Below is a small trained network, with its code and all its weights. Each question gives an input and a target symbol and asks what happens when units are switched off, that is, made to give their printed mean instead of their output.

import numpy as np


def w(rows, s, z=0):
    codes = np.array(rows[::2]) - 128.0
    scale = np.full(codes.shape[1], s)
    scale[-1] = z or s
    return codes * scale


def norm(h):
    return h / np.sqrt((h * h).mean(-1, keepdims=True) + 1e-5)


def f(y):
    return np.maximum(y, 0)


def softmax(a):
    e = np.exp(a - a.max(-1, keepdims=True))
    return e / e.sum(-1, keepdims=True)


def log_softmax(a):
    a = a - a.max(-1, keepdims=True)
    return a - np.log(np.exp(a).sum(-1, keepdims=True))


def net(x, mask):
    ids = ['Ωαβγεζηθλμστ'.index(c) for c in x.split()]
    T = len(ids)
    res = E[ids] + P[:T]
    r = norm(res)
    for j in range(2):
        rows = slice(2 * j, 2 * j + 2)
        q, k, v = (r @ M[0][rows].T for M in (Q, K, V))
        z = softmax(np.where(np.tri(T) > 0, q @ k.T / 2**0.5, -1e9)) @ v
        o = O[0][rows]
        res = res + np.where(mask[j], z, o[:, -1]) @ o[:, :-1]
    y = f(norm(res) @ A[0][:, :-1].T + A[0][:, -1])
    res = res + np.where(mask[2:10], y, B[0][:, -1]) @ B[0][:, :-1]
    return log_softmax(norm(res)[-1] @ U[:, :-1].T + U[:, -1])


Q, K, V, O, A, B = {}, {}, {}, {}, {}, {}
E = w([
[82,120,84,245,97],'Ω',
[131,179,219,169,152],'α',
[168,227,167,179,43],'β',
[113,168,221,174,192],'γ',
[135,237,136,110,159],'ε',
[147,171,213,157,117],'ζ',
[136,184,220,194,151],'η',
[68,59,77,109,111],'θ',
[85,125,197,169,186],'λ',
[232,97,28,140,169],'μ',
[82,121,216,154,179],'σ',
[97,249,92,95,238],'τ',
],0.015)
P = w([
[192,117,157,233,254],'0',
[84,78,173,166,230],'1',
[118,67,214,154,211],'2',
[141,81,213,152,156],'3',
[156,100,213,133,130],'4',
[165,114,216,112,111],'5',
[173,128,211,96,102],'6',
[177,127,203,75,92],'7',
[182,135,203,65,76],'8',
[185,148,194,58,57],'9',
],0.0064)
Q[0] = w([
[165,91,35,113,139],'h1',
[75,148,147,200,131],'h1',
[201,158,126,210,191],'h2',
[245,152,176,132,129],'h2',
],0.012)
K[0] = w([
[180,92,80,146,156],'h1',
[90,159,136,152,105],'h1',
[183,104,90,174,198],'h2',
[249,118,119,117,141],'h2',
],0.014)
V[0] = w([
[164,184,169,193,163],'h1',
[244,104,95,135,185],'h1',
[179,143,69,82,74],'h2',
[254,49,106,85,180],'h2',
],0.0083)
O[0] = w([
[82,24,59,83,194,252],'h1',
[147,157,53,93,93,118],'h1',
[84,89,139,218,150,12],'h2',
[31,228,82,254,52,162],'h2',
],0.0074,0.0043)
A[0] = w([
[110,144,169,98,106,34],'n1',
[105,204,140,169,35,85],'n2',
[140,59,156,129,110,59],'n3',
[173,216,177,170,134,69],'n4',
[117,78,36,147,106,105],'n5',
[181,126,9,15,156,66],'n6',
[86,197,147,107,61,4],'n7',
[112,95,111,75,174,52],'n8',
],0.011,0.0036)
B[0] = w([
[111,69,118,113,100,170],'n1',
[154,61,127,73,162,233],'n2',
[121,217,94,124,128,239],'n3',
[163,145,173,136,226,186],'n4',
[174,161,189,128,196,252],'n5',
[116,81,228,133,213,210],'n6',
[210,27,141,179,143,171],'n7',
[254,167,91,183,69,236],'n8',
],0.009,0.0039)
U = w([
[94,133,106,90,154,83],'Ω',
[93,126,53,158,122,253],'α',
[113,119,115,90,116,45],'β',
[63,103,144,123,134,66],'γ',
[150,92,150,187,68,72],'ε',
[70,157,190,62,68,254],'ζ',
[119,4,127,62,67,145],'η',
[115,116,114,91,117,43],'θ',
[204,195,146,100,91,196],'λ',
[147,80,182,119,223,155],'μ',
[104,113,120,86,126,55],'σ',
[109,113,115,95,114,62],'τ',
],0.013,0.0057)

Each question gives the input, a string of symbols that net reads in full, and the target symbol t.
The units are the heads (2 rows each of Q, K, V and O) and the neurons (one row each of A and B). Each row of codes is followed by its name. A weight is (code - 128) times the scale printed after its matrix; where a second scale follows, it is the last column's (O, A, B and U).
mask holds one flag per unit, heads first, then neurons. A switched-off unit (its flag False) gives its mean, the last column of its rows in O or B, instead of its output. The means were averaged over made-up inputs and are rounded, as every weight is.
A unit's drop is (log p(t) with every unit on - log p(t) with that unit switched off) / (log p(t) with every unit on - log p(t) with every unit switched off).
The circuit of an input: a set's keep is (log p(t) with only the set's units on - log p(t) with every unit switched off) / (log p(t) with every unit on - log p(t) with every unit switched off). Starting from all 10 units, units are removed one at a time, each time the one whose removal leaves the highest keep (on an exact tie, the one counted first), for as long as the keep stays at least 0.8.
units of the circuit, in order: the units of the circuit, biggest drop first
k most important neurons: the k neurons with the biggest drops, biggest first
which heads matter: for each layer, one digit per head in row order, 1 if its drop is at least 0.15 and else 0, layers parted by /
drop when u is switched off: that unit's drop, to one decimal
input θ μ θ ζ Ω α ζ θ σ, target ζ: which heads matter -> 01
input λ θ α θ α τ ζ β, target μ: which heads matter -> 00
input σ α θ ζ Ω Ω, target λ: 2 most important neurons -> [n3; n6]
input α θ ζ η θ τ μ θ θ σ, target ζ: which heads matter -> 10
input θ γ ζ α θ α ζ ζ Ω Ω, target λ: units of the circuit, in order -> [h2; n3]
input θ θ α μ ε, target α: units of the circuit, in order -> [h2]
input β ζ θ θ ε θ Ω, target μ: 2 most important neurons -> [n5; n8]
input α θ θ β ζ θ, target ζ: units of the circuit, in order -> [h1; n3; n8; n2]
input β θ μ ζ α ζ β θ, target μ: 2 most important neurons -> [n6; n5]
input θ Ω μ β, target ε: 2 most important neurons -> [n7; n2]
input θ ζ θ γ β ζ ζ θ θ τ, target μ: 2 most important neurons -> [n6; n3]
input ζ ζ η θ θ ζ Ω θ, target ζ: which heads matter -> 11
input θ μ θ α θ θ α α η ζ, target μ: which heads matter -> 01
input θ β θ θ ζ θ θ ε, target μ: most important neuron -> [n4]
input β β η β θ Ω, target μ: which heads matter -> 10
input ζ α ζ μ τ σ θ, target μ: drop when n5 is switched off -> 0.1
input σ μ σ ζ θ η σ β β, target ε: drop when n4 is switched off -> -0.1
input ζ η α θ σ θ, target λ: drop when n8 is switched off -> 0.2
input θ β ζ θ θ α β θ θ μ, target α: drop when n8 is switched off -> 0.1
input β ζ θ ζ ζ ζ ε, target μ: most important neuron -> [n6]
